Below is a small trained network, with its code and all its weights. Each question gives an input and a class and asks what happens when units are switched off, that is, made to give their printed mean instead of their output.

import numpy as np


def w(rows, s, z=0):
    codes = np.array(rows[::2]) - 128.0
    scale = np.full(codes.shape[1], s)
    scale[-1] = z or s
    return codes * scale


def f(y):
    return np.maximum(y, 0)


def log_softmax(a):
    a = a - a.max(-1, keepdims=True)
    return a - np.log(np.exp(a).sum(-1, keepdims=True))


def net(x, mask):
    res = np.array(x, float).reshape(1, 6) / 4 @ E
    y = f(res @ A[0][:, :-1].T + A[0][:, -1])
    res = res + np.where(mask, y, B[0][:, -1]) @ B[0][:, :-1]
    return log_softmax(res[-1] @ U[:, :-1].T + U[:, -1])


A, B = {}, {}
E = w([
[132,208,103,137,42,90,195],'x0',
[118,124,176,88,140,36,103],'x1',
[2,167,114,183,103,117,137],'x2',
[172,115,133,162,75,132,23],'x3',
[154,114,157,172,205,129,125],'x4',
[142,150,31,53,181,131,118],'x5',
],0.0053)
A[0] = w([
[166,179,90,82,81,20,66,208],'N1',
[130,135,82,116,77,126,102,242],'N2',
[160,143,99,177,114,168,141,115],'N3',
[113,137,103,102,131,126,174,67],'N4',
[124,111,112,138,134,167,128,159],'N5',
[65,165,123,140,4,100,179,241],'N6',
[131,137,130,124,103,136,155,171],'N7',
[231,109,163,73,194,114,146,131],'N8',
[110,143,125,130,99,119,139,240],'N9',
[67,158,53,142,250,110,100,159],'N10',
[85,150,122,135,47,106,163,214],'N11',
[126,159,17,52,153,128,229,233],'N12',
[116,122,131,131,122,134,128,152],'N13',
[97,129,151,166,109,137,112,241],'N14',
[170,139,83,189,109,178,145,136],'N15',
[168,113,62,96,108,161,48,199],'N16',
[101,93,123,65,90,168,69,168],'N17',
[188,118,139,96,159,119,138,193],'N18',
[100,137,122,117,125,139,181,24],'N19',
[158,122,101,99,101,136,87,254],'N20',
[130,122,125,139,133,145,135,90],'N21',
[141,113,104,82,119,148,89,244],'N22',
],0.014,0.00088)
B[0] = w([
[160,140,219,128,131,139,89,209],'N1',
[163,136,142,129,130,128,158,174],'N2',
[168,146,149,124,131,124,142,171],'N3',
[125,128,90,131,125,128,149,165],'N4',
[145,138,140,127,125,107,107,159],'N5',
[101,112,131,127,131,126,252,236],'N6',
[111,123,115,125,136,127,138,153],'N7',
[79,118,198,126,117,127,179,234],'N8',
[127,120,130,127,130,130,159,161],'N9',
[48,92,119,125,120,128,71,227],'N10',
[106,114,126,130,133,131,207,200],'N11',
[197,152,51,139,128,127,205,254],'N12',
[133,120,134,131,128,120,120,138],'N13',
[135,136,171,107,126,135,126,176],'N14',
[181,150,154,123,135,124,148,185],'N15',
[170,148,140,127,125,123,43,209],'N16',
[101,122,143,133,136,124,80,175],'N17',
[110,120,174,131,136,129,145,190],'N18',
[115,120,87,128,122,131,123,162],'N19',
[148,134,136,125,136,131,75,177],'N20',
[135,138,136,119,116,122,123,140],'N21',
[131,131,145,136,121,129,81,179],'N22',
],0.034,0.0079)
U = w([
[82,99,141,119,123,130,71,213],'0',
[183,172,130,129,129,131,100,80],'1',
[125,126,4,137,128,123,146,12],'2',
[119,119,145,128,129,127,170,159],'3',
],0.011,0.0011)

Each question gives the input, the list of numbers given to net, and the class t.
The units are the neurons (one row each of A and B). Each row of codes is followed by its name. A weight is (code - 128) times the scale printed after its matrix; where a second scale follows, it is the last column's (A, B and U).
mask holds one flag per neuron, in row order. A switched-off neuron (its flag False) gives its mean, the last column of its row in B, instead of its output. The means were averaged over made-up inputs and are rounded, as every weight is.
A unit's drop is (log p(t) with every unit on - log p(t) with that unit switched off) / (log p(t) with every unit on - log p(t) with every unit switched off).
The circuit of an input: a set's keep is (log p(t) with only the set's units on - log p(t) with every unit switched off) / (log p(t) with every unit on - log p(t) with every unit switched off). Starting from the 12 units with the biggest drops (on a tie, the unit counted first), units are removed one at a time, each time the one whose removal leaves the highest keep (on an exact tie, the one counted first), for as long as the keep stays at least 0.8.
circuit, biggest first: the units of the circuit, biggest drop first
k most important neurons: the k neurons with the biggest drops, biggest first
drop when u is switched off: that unit's drop, to one decimal
input [3,6,-8,5,-7,-2], class 1: circuit, biggest first => N1
input [4,-5,5,5,8,4], class 1: circuit, biggest first => N8; N6
input [-1,6,-6,2,4,3], class 0: circuit, biggest first => N12; N6
input [0,-2,-3,7,7,6], class 0: 2 most important neurons => N12; N8
input [-1,7,0,8,-2,5], class 1: 4 most important neurons => N10; N1; N16; N2
input [7,-5,1,4,-6,8], class 1: 4 most important neurons => N1; N16; N8; N20
input [-2,-8,3,0,7,5], class 2: circuit, biggest first => N1; N8
input [-6,-2,8,-2,-1,-1], class 0: 2 most important neurons => N12; N10
input [-6,-3,5,8,1,-3], class 1: 2 most important neurons => N10; N8
input [-5,0,-2,5,-6,4], class 0: 2 most important neurons => N12; N17
input [4,4,4,5,-1,8], class 1: 3 most important neurons => N1; N8; N16
input [1,6,-2,5,1,3], class 1: 3 most important neurons => N10; N1; N16
input [-7,-4,-1,2,-2,-6], class 0: 4 most important neurons => N12; N17; N2; N1
input [7,3,5,-8,-5,-2], class 2: circuit, biggest first => N12
input [-3,-8,7,8,-7,2], class 1: 2 most important neurons => N16; N8
input [6,1,2,-7,2,-4], class 2: drop when N8 is switched off => 0.2
input [0,7,-8,0,1,1], class 0: drop when N11 is switched off => 0.1
